Below are the code and all the weights of a small trained network. Each question names an input and a class and asks about switching units off, where a switched-off unit gives its printed mean instead of its output.

import numpy as np


def w(rows, s, z=0):
    codes = np.array(rows[::2]) - 128.0
    scale = np.full(codes.shape[1], s)
    scale[-1] = z or s
    return codes * scale


def norm(h):
    return h / np.sqrt((h * h).mean(-1, keepdims=True) + 1e-5)


def f(y):
    return np.maximum(y, 0)


def log_softmax(a):
    a = a - a.max(-1, keepdims=True)
    return a - np.log(np.exp(a).sum(-1, keepdims=True))


def net(x, mask):
    res = np.array(x, float).reshape(1, 4) / 4 @ E
    u = 0
    for l in range(3):
        y = f(norm(res) @ A[l][:, :-1].T + A[l][:, -1])
        res = res + np.where(mask[u : u + 3], y, B[l][:, -1]) @ B[l][:, :-1]
        u += 3
    return log_softmax(norm(res)[-1] @ U[:, :-1].T + U[:, -1])


A, B = {}, {}
E = w([
[119,116,143,137,133,136,121,133,127,126],'x0',
[91,119,83,99,158,112,64,83,183,73],'x1',
[121,124,128,123,121,122,125,126,118,131],'x2',
[202,128,217,98,124,101,119,140,121,253],'x3',
],0.0022)
A[0] = w([
[121,189,60,183,78,165,197,137,64,123,44],'L0N1',
[141,111,156,66,157,64,93,146,184,155,5],'L0N2',
[132,141,120,252,71,237,220,183,41,83,45],'L0N3',
],0.003,0.0029)
B[0] = w([
[85,151,104,242,53,224,53,22,75,229,191],'L0N1',
[245,39,203,105,226,125,59,2,165,233,169],'L0N2',
[75,220,86,223,82,238,19,35,81,241,251],'L0N3',
],0.0031,0.0027)
A[1] = w([
[168,209,220,155,43,117,224,253,45,134,5],'L1N1',
[174,66,158,114,59,88,247,177,140,155,154],'L1N2',
[118,146,161,84,130,109,92,119,147,168,125],'L1N3',
],0.0033,0.0014)
B[1] = w([
[213,166,204,50,104,78,253,192,28,37,250],'L1N1',
[93,189,80,208,114,204,132,120,46,36,220],'L1N2',
[148,133,136,151,170,126,186,112,106,154,221],'L1N3',
],0.0036,0.0022)
A[2] = w([
[172,200,176,135,131,115,253,206,39,102,17],'L2N1',
[68,76,65,109,132,105,146,179,163,36,26],'L2N2',
[170,118,195,52,133,46,44,148,201,192,5],'L2N3',
],0.0039,0.0023)
B[2] = w([
[142,193,149,71,35,82,195,230,106,29,254],'L2N1',
[46,54,55,77,212,53,208,227,178,47,188],'L2N2',
[208,16,227,91,139,112,55,90,253,223,188],'L2N3',
],0.0038,0.0039)
U = w([
[24,236,19,238,20,234,39,35,26,239,9],'0',
[18,34,4,42,226,23,145,157,230,32,178],'1',
[230,234,228,41,16,57,231,229,21,89,134],'2',
[231,20,218,22,220,32,41,40,235,248,237],'3',
],0.0039,0.0011)

Each question gives the input, the list of numbers given to net, and the class t.
The units are the neurons (one row each of A and B). Each row of codes is followed by its name. A weight is (code - 128) times the scale printed after its matrix; where a second scale follows, it is the last column's (A, B and U).
mask holds one flag per neuron, layer by layer. A switched-off neuron (its flag False) gives its mean, the last column of its row in B, instead of its output. The means were averaged over made-up inputs and are rounded, as every weight is.
A unit's drop is (log p(t) with every unit on - log p(t) with that unit switched off) / (log p(t) with every unit on - log p(t) with every unit switched off).
The circuit of an input: a set's keep is (log p(t) with only the set's units on - log p(t) with every unit switched off) / (log p(t) with every unit on - log p(t) with every unit switched off). Starting from all 9 units, units are removed one at a time, each time the one whose removal leaves the highest keep (on an exact tie, the one counted first), for as long as the keep stays at least 0.8.
circuit, biggest first: the units of the circuit, biggest drop first
k most important neurons: the k neurons with the biggest drops, biggest first
drop when u is switched off: that unit's drop, to one decimal
input [-6,1,-8,-3], class 1: circuit, biggest first : L0N3, L1N1
input [2,-7,6,-2], class 0: circuit, biggest first : L0N3
input [5,1,-3,-2], class 1: circuit, biggest first : L0N3, L1N1
input [-1,4,7,0], class 1: 3 most important neurons : L0N3, L0N2, L0N1
input [2,1,5,5], class 3: 2 most important neurons : L0N2, L1N1
input [6,1,-6,4], class 3: 2 most important neurons : L0N2, L1N1
input [-6,4,-1,0], class 1: 2 most important neurons : L0N3, L0N2
input [0,1,-1,-1], class 1: 2 most important neurons : L0N3, L1N1
input [6,6,-2,1], class 3: drop when L0N3 is switched off : 0.1
input [-6,-8,-7,-2], class 0: drop when L0N3 is switched off : 0.7
